Each row is followed by its class.
33  -355  375  -245  -127  292  225  -126  65  198  -355  122  -11  -334  297  844  278  128  106  151  106  -80  84  615  277  -29  61  235  60  -34  -83  -155  -203  156  -261 -> V
63  -54  373  26  -211  -53  84  193  -50  -223  193  -265  624  55  109  -9  261  179  107  249  221  5  126  219  578  -250  -163  434  119  314  -190  131  -38  -18  -123 -> J
50  1  371  48  -252  -34  127  212  -1  -284  268  -311  607  99  151  -126  275  210  50  206  226  1  41  230  537  -236  -175  455  -5  298  -67  107  -25  39  -175 -> E
29  -297  406  -94  -194  214  210  -151  82  115  -354  80  -63  -168  265  688  287  48  116  181  47  -43  -103  628  289  -10  73  323  55  -53  -45  -92  -195  162  -215 -> R
89  -71  353  86  -215  -52  134  181  -44  -321  232  -242  551  151  143  -85  238  148  76  199  196  12  73  254  534  -248  -170  423  44  316  -101  79  -52  66  -120 -> J
49  -39  356  92  -254  0  96  235  9  -283  242  -211  544  109  83  -113  235  127  92  233  261  25  57  246  517  -281  -169  398  123  333  -147  124  -62  -13  -95 -> J
-168  -377  203  -108  -236  259  219  18  40  -29  -342  335  -146  -446  256  385  237  216  -47  128  85  -41  321  339  332  -129  174  150  -50  -64  34  -84  -257  164  -210 -> P
-192  -228  280  -132  -180  289  84  -91  -18  28  -294  381  -82  -327  310  240  223  71  -19  141  -38  -22  245  276  341  -188  89  127  67  24  -27  -114  -226  215  -190 -> C
15  -302  263  -34  -345  96  174  -125  -121  -78  89  -143  577  -166  281  726  341  83  31  147  232  128  72  551  562  -59  -120  370  264  62  -72  93  -22  159  -251 -> J
53  -16  387  16  -140  -143  158  187  11  -249  137  -235  571  128  159  -36  274  220  99  212  169  21  74  224  584  -244  -155  483  27  324  -98  109  -60  34  -191 -> A
109  9  392  115  -304  -28  109  242  -21  -261  251  -268  486  134  147  -223  257  202  38  234  165  -14  9  240  510  -276  -178  418  -34  355  -96  84  -39  51  -113 -> E
102  -8  414  85  -233  -91  137  224  25  -273  188  -215  506  147  112  -122  271  203  75  249  177  9  30  251  535  -277  -211  451  2  343  -102  107  -50  43  -110 -> A
7  -299  296  -208  -205  252  184  -172  -34  215  -323  61  -81  -342  222  899  289  59  81  45  118  -17  -34  571  163  26  70  284  108  -76  33  -44  -166  187  -194 -> R
33  -358  415  -229  -256  327  278  -171  67  232  -317  91  -7  -401  264  790  252  6  77  184  120  -56  43  596  261  -43  63  232  19  -78  -54  -80  -204  202  -228 -> C
54  -321  456  -200  -202  247  275  -119  60  138  -351  67  -80  -292  305  740  352  95  85  184  6  -59  11  623  232  -15  69  303  38  -37  19  -108  -218  253  -259 -> A
85  -317  317  -18  -390  81  185  -233  -108  9  49  -119  525  -174  323  657  322  109  -7  187  170  55  66  542  542  -52  -101  344  154  129  -107  -1  -29  213  -271 -> C
84  -251  313  26  -451  87  193  -103  -85  -52  101  -160  499  -158  287  594  367  76  -39  174  215  105  33  520  512  -98  -118  378  214  117  -24  112  -8  216  -223 -> A
63  -324  416  -232  -175  252  245  -133  63  180  -324  117  -46  -373  279  734  261  22  135  103  57  -51  35  545  201  -57  60  275  32  -19  -49  -139  -198  140  -236 -> Q
63  -350  418  -200  -188  253  261  -148  67  222  -357  102  -58  -310  300  794  280  13  129  97  123  -84  7  575  260  -42  60  271  0  -41  -12  -153  -203  223  -245 -> P
50  -107  332  115  -199  -56  108  235  26  -282  247  -182  538  97  119  -134  229  227  95  149  253  -33  111  186  513  -283  -186  412  36  312  -136  87  -91  -34  -111 -> U
-209  -282  158  -239  -186  288  214  -22  -58  31  -331  346  -149  -463  299  339  220  123  -29  73  20  -26  319  272  331  -173  153  123  26  29  68  -113  -262  207  -198 -> Q
57  -306  408  -162  -120  290  219  -121  60  144  -322  141  -64  -165  312  740  307  54  91  129  41  -75  -24  645  271  -63  19  221  32  -11  -3  -179  -220  214  -230 -> V
-217  -216  232  -217  -181  305  138  -106  -54  98  -374  259  -85  -446  357  404  283  123  -76  137  -33  -3  288  297  390  -128  153  135  25  -65  58  -83  -258  178  -257 -> E
83  -312  314  29  -384  81  187  -197  -108  -16  97  -169  583  -142  324  587  319  69  12  185  198  46  48  536  541  -82  -143  346  177  102  -91  33  -45  187  -270 -> C
45  -69  358  20  -230  -16  113  180  76  -158  228  -168  544  5  41  -95  244  165  70  163  383  -40  92  179  468  -302  -220  381  -42  313  -98  95  -89  -81  -95 -> P
-168  -300  215  -165  -181  256  163  -115  -74  69  -379  354  -139  -405  334  330  238  142  -35  154  -75  -56  296  298  372  -120  131  96  -1  -8  -21  -149  -255  260  -228 -> C
55  -321  390  -174  -126  238  172  -130  38  135  -309  101  -75  -245  273  705  276  120  128  103  90  -73  53  534  213  -41  -4  273  42  23  -47  -172  -243  178  -234 -> U
-187  -262  142  -158  -222  244  239  -31  -25  8  -342  247  -95  -457  316  356  257  165  -65  151  5  -2  346  317  362  -114  213  166  14  -79  32  -80  -256  204  -255 -> R
-235  -286  166  -206  -165  294  195  -68  -22  20  -367  372  -113  -396  334  480  286  136  -62  94  -21  -34  294  376  385  -119  221  89  45  -52  68  -147  -274  254  -256 -> V
41  -1  344  65  -258  -22  79  243  1  -237  259  -203  538  98  113  -115  215  158  107  155  249  -9  83  194  536  -318  -209  393  91  351  -117  65  -72  10  -79 -> U
63  -10  375  122  -225  -51  49  212  -15  -264  210  -219  489  188  136  -175  294  212  78  230  192  -10  64  230  550  -295  -206  450  84  356  -122  88  -73  67  -137 -> U
36  -298  432  -191  -180  267  163  -138  28  127  -325  193  -82  -223  289  693  283  8  133  116  64  -47  -17  573  215  -77  10  267  103  46  -17  -153  -171  198  -221 -> Q
35  -64  372  125  -221  -24  143  182  32  -326  249  -209  552  145  126  -224  191  152  42  218  225  9  62  233  545  -310  -207  424  22  313  -104  136  -66  16  -121 -> C
29  -338  408  -105  -239  310  189  -180  96  121  -289  122  -41  -226  248  715  312  25  77  166  145  -46  -64  622  220  -15  11  274  91  -44  -34  -105  -190  165  -199 -> R
54  -347  416  -243  -87  234  230  -187  20  155  -332  77  -18  -242  329  809  221  40  162  126  1  -59  -7  612  257  -7  57  293  31  -42  -38  -166  -211  177  -210 -> J
53  -255  430  -274  -229  280  238  -101  6  183  -268  0  -37  -344  341  637  237  62  96  140  40  -61  -19  553  236  -58  44  285  -18  21  -34  -127  -190  186  -238 -> E
50  -324  391  -196  -176  265  238  -145  8  170  -369  88  -126  -269  279  822  292  52  111  127  32  -52  22  625  255  -5  87  253  90  -48  9  -118  -169  254  -212 -> J
70  -1  355  30  -238  -29  108  258  -30  -215  228  -261  535  78  135  -78  238  183  112  198  220  2  88  220  557  -306  -219  435  79  341  -140  85  -82  33  -118 -> U
116  -315  256  -29  -439  108  226  -138  -159  -7  112  -197  517  -160  331  655  382  162  -47  220  168  46  22  650  563  -69  -139  337  104  121  -84  7  -57  251  -250 -> V
-231  -214  223  -91  -206  250  173  12  50  -66  -319  270  -49  -320  246  321  258  106  -23  140  42  19  216  341  377  -140  155  167  70  -85  33  -42  -251  103  -201 -> R
-216  -275  189  -260  -102  221  215  -21  -32  -59  -340  282  -69  -446  333  407  175  129  29  92  -32  31  332  298  371  -124  185  190  65  -26  -26  -101  -251  169  -252 -> J
106  -316  269  24  -378  45  221  -188  -98  -2  67  -191  506  -156  343  672  380  122  6  142  158  46  66  555  560  -50  -108  375  149  53  -40  2  -66  219  -288 -> U
95  -306  294  6  -389  123  190  -133  -55  -59  126  -158  558  -147  294  677  388  116  -16  184  224  71  6  624  521  -63  -138  355  184  88  -92  26  -42  177  -278 -> V
38  -326  420  -187  -181  248  190  -145  70  157  -349  105  -54  -337  253  801  316  88  82  107  142  -25  54  546  159  1  42  269  94  -40  -16  -66  -172  182  -258 -> A
-203  -297  181  -132  -128  213  186  0  41  -38  -337  387  -114  -412  309  309  173  114  28  22  60  -23  314  220  352  -165  151  148  21  -8  -2  -143  -246  156  -236 -> P
17  -266  401  -173  -149  187  202  -231  1  165  -341  11  -33  -243  318  702  237  36  88  126  -45  -37  -8  573  260  -23  97  329  56  -58  5  -76  -179  237  -268 -> C
65  -398  394  -86  -203  277  215  -147  77  156  -315  80  -58  -278  258  748  332  88  92  129  143  -80  58  593  236  -26  15  242  63  -53  -42  -118  -254  177  -242 -> U
77  -363  317  61  -379  20  183  -250  -122  -52  111  -218  647  -70  310  583  365  124  -5  218  196  34  33  584  553  -35  -160  377  142  82  -100  65  -39  183  -286 -> C
-195  -253  191  -149  -215  288  175  -33  -8  31  -356  395  -146  -452  302  322  177  120  -25  117  -18  -23  329  273  354  -148  165  54  10  -35  7  -159  -241  230  -213 -> C
126  -229  255  38  -376  14  120  -158  -138  28  80  -127  427  -172  266  605  347  116  26  102  132  98  -16  492  411  -57  -113  390  180  134  -145  44  -9  152  -216 -> R
139  -5  423  144  -241  -53  44  259  5  -241  202  -216  487  198  119  -220  243  199  82  261  226  -40  29  200  527  -312  -224  446  -23  372  -131  65  -26  37  -82 -> P
-234  -330  191  -196  -157  321  247  15  87  12  -362  427  -196  -462  285  394  206  163  -60  33  99  -31  355  253  346  -163  245  135  -33  -35  96  -104  -234  212  -198 -> P
86  -349  393  -183  -229  242  264  -130  27  199  -299  9  -98  -364  284  652  290  81  112  137  57  -107  73  576  223  -74  20  274  39  -3  -65  -123  -264  180  -230 -> U
42  -93  371  107  -244  -26  133  174  68  -307  200  -108  529  117  81  33  328  206  42  182  274  14  75  273  482  -214  -186  380  56  288  -30  73  -61  49  -137 -> A
103  -326  288  39  -431  96  159  -174  -147  -1  17  -97  456  -162  290  684  433  128  -22  190  192  59  55  564  520  -45  -93  344  182  117  -32  12  -32  251  -272 -> Q
67  -373  390  -174  -202  211  196  -206  44  184  -317  69  -58  -332  290  712  289  90  127  107  109  -104  59  567  194  -19  22  255  47  -4  -81  -172  -249  159  -273 -> U
84  -315  358  -192  -131  174  173  -168  -40  205  -322  10  -46  -360  253  826  204  90  139  72  17  -25  4  533  145  15  35  317  49  -61  -78  -57  -162  178  -238 -> C
51  -240  309  41  -405  96  134  -161  -91  -66  157  -185  562  -111  336  514  361  84  -8  150  184  82  -49  523  525  -64  -159  376  166  100  -48  43  -18  173  -271 -> E
-222  -330  197  -112  -110  267  147  -18  29  -38  -364  371  -78  -351  302  473  282  163  -14  93  45  5  303  319  392  -114  108  127  68  -129  43  -86  -282  132  -252 -> U
78  20  401  117  -203  -62  35  127  5  -245  212  -178  522  204  104  -191  307  126  83  204  193  -12  -29  195  474  -255  -210  439  37  360  -153  48  -62  24  -115 -> R
65  -270  434  -222  -277  316  219  -149  18  217  -335  110  -161  -363  282  664  301  -3  81  141  5  -64  -2  583  180  -78  75  242  43  26  3  -165  -218  243  -202 -> Q
40  -293  421  -216  -129  219  236  -182  28  182  -351  49  -10  -264  343  678  212  51  141  177  -4  -85  31  553  305  -42  77  307  51  3  -69  -146  -193  228  -272 -> C
61  -334  442  -178  -162  271  220  -180  62  211  -347  138  -52  -285  285  684  223  11  128  139  73  -95  15  540  248  -61  30  216  27  2  -78  -151  -205  172  -216 -> C
106  4  428  108  -225  -40  77  110  -29  -184  162  -255  518  168  162  -195  252  148  33  287  139  -36  58  222  562  -288  -184  413  12  336  -111  81  -48  72  -133 -> C
116  -273  273  -46  -442  84  230  -236  -136  58  100  -204  529  -230  324  684  366  40  7  135  207  66  37  562  466  -51  -102  372  162  122  -91  -13  -57  228  -262 -> R
37  -276  450  -130  -232  281  169  -116  55  100  -280  49  -35  -209  311  641  284  99  75  158  70  -45  -41  604  237  -25  31  266  15  -10  -5  -129  -176  178  -243 -> E
44  -366  405  -228  -204  281  248  -140  59  210  -361  135  -65  -353  280  802  276  22  102  120  143  -81  38  546  266  -50  67  263  24  -26  -14  -131  -208  186  -223 -> P
130  -8  347  62  -243  -17  138  254  5  -241  264  -248  482  81  121  -260  187  180  50  241  170  -44  39  228  500  -337  -193  403  -67  374  -171  54  -88  20  -64 -> V
-198  -282  230  -181  -170  252  215  -13  -8  10  -414  321  -174  -393  317  403  254  137  -24  125  -19  -25  271  323  419  -149  179  192  -3  -44  65  -95  -255  244  -228 -> P
